Here is a tiny trained network, its code and every weight. The questions are about switching its units off for an input and a class, where a switched-off unit gives its printed mean instead of its output.

import numpy as np


def w(rows, s, z=0):
    codes = np.array(rows[::2]) - 128.0
    scale = np.full(codes.shape[1], s)
    scale[-1] = z or s
    return codes * scale


def norm(h):
    return h / np.sqrt((h * h).mean(-1, keepdims=True) + 1e-5)


def f(y):
    return np.maximum(y, 0)


def log_softmax(a):
    a = a - a.max(-1, keepdims=True)
    return a - np.log(np.exp(a).sum(-1, keepdims=True))


def net(x, mask):
    res = np.array(x, float).reshape(1, 5) / 4 @ E
    u = 0
    for l in range(2):
        y = f(norm(res) @ A[l][:, :-1].T + A[l][:, -1])
        res = res + np.where(mask[u : u + 6], y, B[l][:, -1]) @ B[l][:, :-1]
        u += 6
    return log_softmax(norm(res)[-1] @ U[:, :-1].T + U[:, -1])


A, B = {}, {}
E = w([
[108,136,198,217,123,22],'x0',
[72,154,189,7,120,120],'x1',
[1,167,112,177,206,202],'x2',
[118,209,127,143,27,157],'x3',
[120,121,132,126,122,127],'x4',
],0.0076)
A[0] = w([
[214,66,117,77,81,77,2],'0.n1',
[174,125,76,35,109,229,10],'0.n2',
[156,182,88,179,29,181,112],'0.n3',
[148,55,106,93,207,138,40],'0.n4',
[205,104,60,254,127,158,4],'0.n5',
[37,147,99,163,220,167,99],'0.n6',
],0.0095,0.0061)
B[0] = w([
[190,80,143,197,91,210,227],'0.n1',
[146,130,4,205,96,62,215],'0.n2',
[124,208,166,98,145,132,234],'0.n3',
[166,203,114,113,160,129,185],'0.n4',
[91,76,114,11,113,108,220],'0.n5',
[194,107,132,148,59,160,253],'0.n6',
],0.014,0.0051)
A[1] = w([
[81,96,149,91,111,171,241],'1.n1',
[30,113,113,220,175,236,85],'1.n2',
[89,123,69,107,102,191,18],'1.n3',
[179,65,133,152,251,135,205],'1.n4',
[88,113,193,187,101,33,252],'1.n5',
[156,120,68,170,72,121,217],'1.n6',
],0.014,0.004)
B[1] = w([
[144,118,198,56,175,66,171],'1.n1',
[216,95,142,148,68,80,161],'1.n2',
[159,98,95,153,138,79,169],'1.n3',
[68,248,149,124,59,100,195],'1.n4',
[141,109,31,127,180,167,207],'1.n5',
[66,102,212,140,217,123,248],'1.n6',
],0.012,0.011)
U = w([
[231,65,192,195,84,133,131],'0',
[123,138,144,136,177,142,248],'1',
[136,117,17,191,177,110,125],'2',
[126,248,146,124,136,125,100],'3',
[97,81,143,48,192,94,107],'4',
[83,88,133,106,128,183,100],'5',
[39,72,104,137,62,220,52],'6',
[46,68,94,142,20,254,52],'7',
],0.015,0.014)

Each question gives the input, the list of numbers given to net, and the class t.
The units are the neurons (one row each of A and B). Each row of codes is followed by its name. A weight is (code - 128) times the scale printed after its matrix; where a second scale follows, it is the last column's (A, B and U).
mask holds one flag per neuron, layer by layer. A switched-off neuron (its flag False) gives its mean, the last column of its row in B, instead of its output. The means were averaged over made-up inputs and are rounded, as every weight is.
A unit's drop is (log p(t) with every unit on - log p(t) with that unit switched off) / (log p(t) with every unit on - log p(t) with every unit switched off).
The circuit of an input: a set's keep is (log p(t) with only the set's units on - log p(t) with every unit switched off) / (log p(t) with every unit on - log p(t) with every unit switched off). Starting from all 12 units, units are removed one at a time, each time the one whose removal leaves the highest keep (on an exact tie, the one counted first), for as long as the keep stays at least 0.8.
circuit, biggest first: the units of the circuit, biggest drop first
k most important neurons: the k neurons with the biggest drops, biggest first
k most important neurons of layer l: the k neurons of layer l with the biggest drops, biggest first
input [5,1,3,3,-1], class 2: most important neuron of layer 0	0.n1
input [6,-4,-6,-3,7], class 1: 2 most important neurons of layer 0	0.n6, 0.n1
input [3,6,-5,4,5], class 4: 4 most important neurons of layer 0	0.n6, 0.n4, 0.n3, 0.n2
input [-4,-5,-1,-1,2], class 4: 2 most important neurons	0.n5, 1.n5
input [4,-8,-3,-6,6], class 4: 3 most important neurons	0.n5, 0.n3, 0.n2
input [0,2,8,-7,-4], class 0: 2 most important neurons	1.n2, 0.n6
input [7,2,7,-7,1], class 0: 4 most important neurons	1.n2, 0.n6, 0.n2, 0.n5
input [8,-8,-4,-7,-5], class 2: 2 most important neurons of layer 1	1.n5, 1.n1
input [7,3,2,-6,4], class 2: 3 most important neurons	1.n5, 1.n6, 0.n5
input [-4,4,5,3,3], class 0: circuit, biggest first	0.n5, 1.n2
input [7,-2,1,-7,6], class 2: 3 most important neurons	1.n5, 1.n6, 0.n1
input [2,-5,-4,6,1], class 3: 2 most important neurons	0.n3, 1.n6
input [-8,-2,4,0,-7], class 2: 2 most important neurons	0.n2, 0.n1
input [3,6,7,-6,3], class 0: circuit, biggest first	1.n2
input [-6,3,-5,4,-1], class 2: 4 most important neurons	0.n2, 0.n6, 1.n1, 1.n4
input [-4,8,6,5,0], class 4: 3 most important neurons	1.n1, 0.n1, 1.n4
input [6,-5,7,-5,-5], class 0: 3 most important neurons	1.n2, 0.n6, 0.n2
input [-2,-1,7,-8,-1], class 3: 2 most important neurons of layer 0	0.n4, 0.n1
input [1,-3,4,2,-3], class 0: 2 most important neurons	0.n6, 1.n5
input [-3,-7,-1,5,-3], class 4: circuit, biggest first	0.n5
input [-2,4,8,8,3], class 0: circuit, biggest first	1.n2, 1.n4
input [0,-4,-3,5,5], class 1: 2 most important neurons	0.n5, 0.n3
input [-7,2,7,1,-5], class 0: 2 most important neurons of layer 1	1.n2, 1.n5
input [-7,7,1,0,3], class 2: 2 most important neurons of layer 0	0.n2, 0.n5
input [-5,4,7,-5,5], class 0: 2 most important neurons of layer 0	0.n5, 0.n6
